Below are the code and all the weights of a small trained network. Each question names an input and a class and asks about switching units off, where a switched-off unit gives its printed mean instead of its output.

import numpy as np


def w(rows, s, z=0):
    codes = np.array(rows[::2]) - 128.0
    scale = np.full(codes.shape[1], s)
    scale[-1] = z or s
    return codes * scale


def norm(h):
    return h / np.sqrt((h * h).mean(-1, keepdims=True) + 1e-5)


def f(y):
    return np.maximum(y, 0)


def log_softmax(a):
    a = a - a.max(-1, keepdims=True)
    return a - np.log(np.exp(a).sum(-1, keepdims=True))


def net(x, mask):
    res = np.array(x, float).reshape(1, 3) / 4 @ E
    u = 0
    for l in range(3):
        y = f(norm(res) @ A[l][:, :-1].T + A[l][:, -1])
        res = res + np.where(mask[u : u + 8], y, B[l][:, -1]) @ B[l][:, :-1]
        u += 8
    return log_softmax(norm(res)[-1] @ U[:, :-1].T + U[:, -1])


A, B = {}, {}
E = w([
[243,153,50,123,140],'x0',
[114,88,182,10,194],'x1',
[1,206,134,141,215],'x2',
],0.0052)
A[0] = w([
[193,152,119,180,85,237],'0.n1',
[125,113,121,84,67,218],'0.n2',
[72,206,220,54,110,211],'0.n3',
[254,191,97,124,224,135],'0.n4',
[147,99,136,90,147,2],'0.n5',
[114,130,72,142,44,94],'0.n6',
[157,96,169,91,158,67],'0.n7',
[223,96,161,141,64,124],'0.n8',
],0.0081,0.0014)
B[0] = w([
[2,111,155,208,147,231],'0.n1',
[136,149,111,78,110,181],'0.n2',
[134,174,129,104,135,226],'0.n3',
[134,212,192,104,163,255],'0.n4',
[34,88,153,171,240,157],'0.n5',
[102,121,65,109,141,190],'0.n6',
[149,88,112,193,163,176],'0.n7',
[98,196,160,153,132,244],'0.n8',
],0.0069,0.0054)
A[1] = w([
[155,158,85,255,110,3],'1.n1',
[119,66,169,137,67,171],'1.n2',
[110,94,179,123,120,144],'1.n3',
[176,38,153,181,131,233],'1.n4',
[146,113,162,77,166,36],'1.n5',
[187,80,158,92,115,244],'1.n6',
[83,228,194,91,170,122],'1.n7',
[70,152,127,121,184,252],'1.n8',
],0.0083,0.0015)
B[1] = w([
[89,119,135,127,197,183],'1.n1',
[66,176,182,43,146,149],'1.n2',
[98,132,143,23,66,151],'1.n3',
[1,204,74,152,97,139],'1.n4',
[106,71,60,223,197,157],'1.n5',
[31,204,183,203,135,142],'1.n6',
[173,142,201,133,127,255],'1.n7',
[141,99,90,137,38,219],'1.n8',
],0.0065,0.0097)
A[2] = w([
[105,161,246,219,223,133],'2.n1',
[125,74,62,109,96,5],'2.n2',
[119,172,79,153,60,40],'2.n3',
[108,75,90,45,232,113],'2.n4',
[82,116,92,35,1,174],'2.n5',
[166,56,192,47,219,123],'2.n6',
[136,135,15,82,101,13],'2.n7',
[222,157,44,203,146,146],'2.n8',
],0.0057,0.0028)
B[2] = w([
[107,155,20,84,61,254],'2.n1',
[130,199,52,94,254,128],'2.n2',
[87,63,60,138,239,136],'2.n3',
[26,59,57,225,137,140],'2.n4',
[237,211,168,127,100,154],'2.n5',
[124,74,88,247,117,159],'2.n6',
[42,160,190,140,99,128],'2.n7',
[39,240,172,101,235,143],'2.n8',
],0.0061,0.009)
U = w([
[95,250,124,72,128,178],'0',
[78,113,84,165,201,244],'1',
[131,254,196,50,158,155],'2',
[158,175,114,102,91,16],'3',
[227,67,80,85,129,5],'4',
],0.009,0.0028)

Each question gives the input, the list of numbers given to net, and the class t.
The units are the neurons (one row each of A and B). Each row of codes is followed by its name. A weight is (code - 128) times the scale printed after its matrix; where a second scale follows, it is the last column's (A, B and U).
mask holds one flag per neuron, layer by layer. A switched-off neuron (its flag False) gives its mean, the last column of its row in B, instead of its output. The means were averaged over made-up inputs and are rounded, as every weight is.
A unit's drop is (log p(t) with every unit on - log p(t) with that unit switched off) / (log p(t) with every unit on - log p(t) with every unit switched off).
most important unit: the unit with the biggest drop
k most important neurons: the k neurons with the biggest drops, biggest first
k most important neurons of layer l: the k neurons of layer l with the biggest drops, biggest first
drop when u is switched off: that unit's drop, to one decimal
input [0,2,-1], class 3: 3 most important neurons => [0.n5, 1.n1, 0.n6]
input [2,-8,-5], class 1: most important unit => 0.n1
input [1,8,-7], class 1: 2 most important neurons => [1.n5, 0.n5]
input [3,7,-8], class 0: 2 most important neurons => [1.n6, 1.n4]
input [3,6,-4], class 1: 2 most important neurons => [1.n5, 0.n5]
input [-3,4,-3], class 1: 3 most important neurons => [1.n5, 0.n5, 0.n1]
input [-1,0,1], class 3: 2 most important neurons => [0.n4, 0.n8]
input [0,0,0], class 3: 2 most important neurons of layer 0 => [0.n7, 0.n6]
input [7,8,-4], class 1: 3 most important neurons => [1.n5, 0.n5, 2.n6]
input [0,-5,2], class 1: 2 most important neurons of layer 0 => [0.n4, 0.n8]
input [7,0,-3], class 2: 2 most important neurons => [0.n4, 1.n7]
input [2,-8,-7], class 1: 2 most important neurons of layer 0 => [0.n1, 0.n6]
input [0,0,3], class 3: 2 most important neurons of layer 0 => [0.n4, 0.n8]
input [8,2,-4], class 2: 2 most important neurons of layer 0 => [0.n4, 0.n8]
input [-4,8,-2], class 1: most important neuron => [1.n5]
input [-1,-8,-5], class 1: 2 most important neurons of layer 1 => [1.n7, 1.n1]
input [1,-6,1], class 1: drop when 0.n1 is switched off => 0.1
input [2,6,0], class 1: drop when 2.n4 is switched off => 0.0
